Below are the code and all the weights of a small trained network. Each question names an input and a class and asks about switching units off, where a switched-off unit gives its printed mean instead of its output.

import numpy as np


def w(rows, s, z=0):
    codes = np.array(rows[::2]) - 128.0
    scale = np.full(codes.shape[1], s)
    scale[-1] = z or s
    return codes * scale


def f(y):
    return y / 2 * (1 + np.tanh(0.7978845608 * (y + 0.044715 * y**3)))


def log_softmax(a):
    a = a - a.max(-1, keepdims=True)
    return a - np.log(np.exp(a).sum(-1, keepdims=True))


def net(x, mask):
    res = np.array(x, float).reshape(1, 5) / 4 @ E
    y = f(res @ A[0][:, :-1].T + A[0][:, -1])
    res = res + np.where(mask, y, B[0][:, -1]) @ B[0][:, :-1]
    return log_softmax(res[-1] @ U[:, :-1].T + U[:, -1])


A, B = {}, {}
E = w([
[140,210,57,213,133,107,150,114,161,36,93],'x0',
[79,174,144,111,65,100,174,162,45,55,72],'x1',
[95,151,126,112,48,75,208,151,120,89,183],'x2',
[105,162,158,228,181,136,139,114,17,126,224],'x3',
[76,2,110,183,102,139,184,63,201,179,87],'x4',
],0.0097)
A[0] = w([
[199,214,70,113,175,91,31,167,94,69,100,70],'neuron 0',
[36,87,179,225,196,116,124,93,29,138,117,176],'neuron 1',
[127,57,135,90,68,110,255,90,221,201,93,254],'neuron 2',
[170,152,225,73,171,151,47,214,45,217,203,181],'neuron 3',
[50,128,180,212,38,94,208,135,47,71,157,192],'neuron 4',
[137,148,106,172,148,137,168,130,228,168,167,232],'neuron 5',
[171,249,118,236,178,170,73,131,127,94,59,149],'neuron 6',
],0.0059,0.005)
B[0] = w([
[2,89,122,98,144,140,48,73,145,210,67,197],'neuron 0',
[51,83,135,219,99,132,69,120,92,134,144,207],'neuron 1',
[54,44,139,122,136,161,137,76,216,110,135,248],'neuron 2',
[65,66,198,223,120,128,119,171,205,224,149,238],'neuron 3',
[124,125,126,209,177,124,162,220,160,152,192,245],'neuron 4',
[113,162,98,227,191,180,161,163,165,162,186,193],'neuron 5',
[102,88,157,201,167,168,72,154,210,109,129,207],'neuron 6',
],0.0081,0.011)
U = w([
[232,141,170,121,145,121,158,115,64,102,92,21],'0',
[169,148,105,16,118,134,67,119,126,74,71,65],'1',
[189,160,22,114,135,127,177,47,77,156,146,36],'2',
[146,156,108,204,179,105,193,165,113,73,169,122],'3',
[255,144,122,126,156,98,104,49,75,141,115,54],'4',
[114,147,179,86,38,87,194,193,117,51,74,61],'5',
[88,33,154,177,139,148,86,106,195,171,115,214],'6',
[203,144,97,102,137,77,130,63,62,133,123,5],'7',
],0.0085,0.0031)

Each question gives the input, the list of numbers given to net, and the class t.
The units are the neurons (one row each of A and B). Each row of codes is followed by its name. A weight is (code - 128) times the scale printed after its matrix; where a second scale follows, it is the last column's (A, B and U).
mask holds one flag per neuron, in row order. A switched-off neuron (its flag False) gives its mean, the last column of its row in B, instead of its output. The means were averaged over made-up inputs and are rounded, as every weight is.
A unit's drop is (log p(t) with every unit on - log p(t) with that unit switched off) / (log p(t) with every unit on - log p(t) with every unit switched off).
The circuit of an input: a set's keep is (log p(t) with only the set's units on - log p(t) with every unit switched off) / (log p(t) with every unit on - log p(t) with every unit switched off). Starting from all 7 units, units are removed one at a time, each time the one whose removal leaves the highest keep (on an exact tie, the one counted first), for as long as the keep stays at least 0.8.
circuit, biggest first: the units of the circuit, biggest drop first
k most important neurons: the k neurons with the biggest drops, biggest first
drop of u: that unit's drop, to one decimal
input [4,6,1,-1,-2], class 3: circuit, biggest first : [neuron 2]
input [8,2,6,1,-7], class 6: 3 most important neurons : [neuron 0; neuron 6; neuron 5]
input [-8,8,7,8,-1], class 3: 4 most important neurons : [neuron 4; neuron 2; neuron 0; neuron 6]
input [2,6,4,3,7], class 3: 3 most important neurons : [neuron 4; neuron 3; neuron 0]
input [8,-4,5,5,-6], class 6: 2 most important neurons : [neuron 0; neuron 6]
input [8,8,-5,6,6], class 3: drop of neuron 4 : 0.6
input [8,4,-6,6,-6], class 6: drop of neuron 0 : 0.1
input [-7,4,5,8,-8], class 6: drop of neuron 3 : 2.8
input [6,6,4,0,1], class 3: drop of neuron 4 : 0.4
input [-2,7,2,4,-7], class 6: 2 most important neurons : [neuron 3; neuron 0]
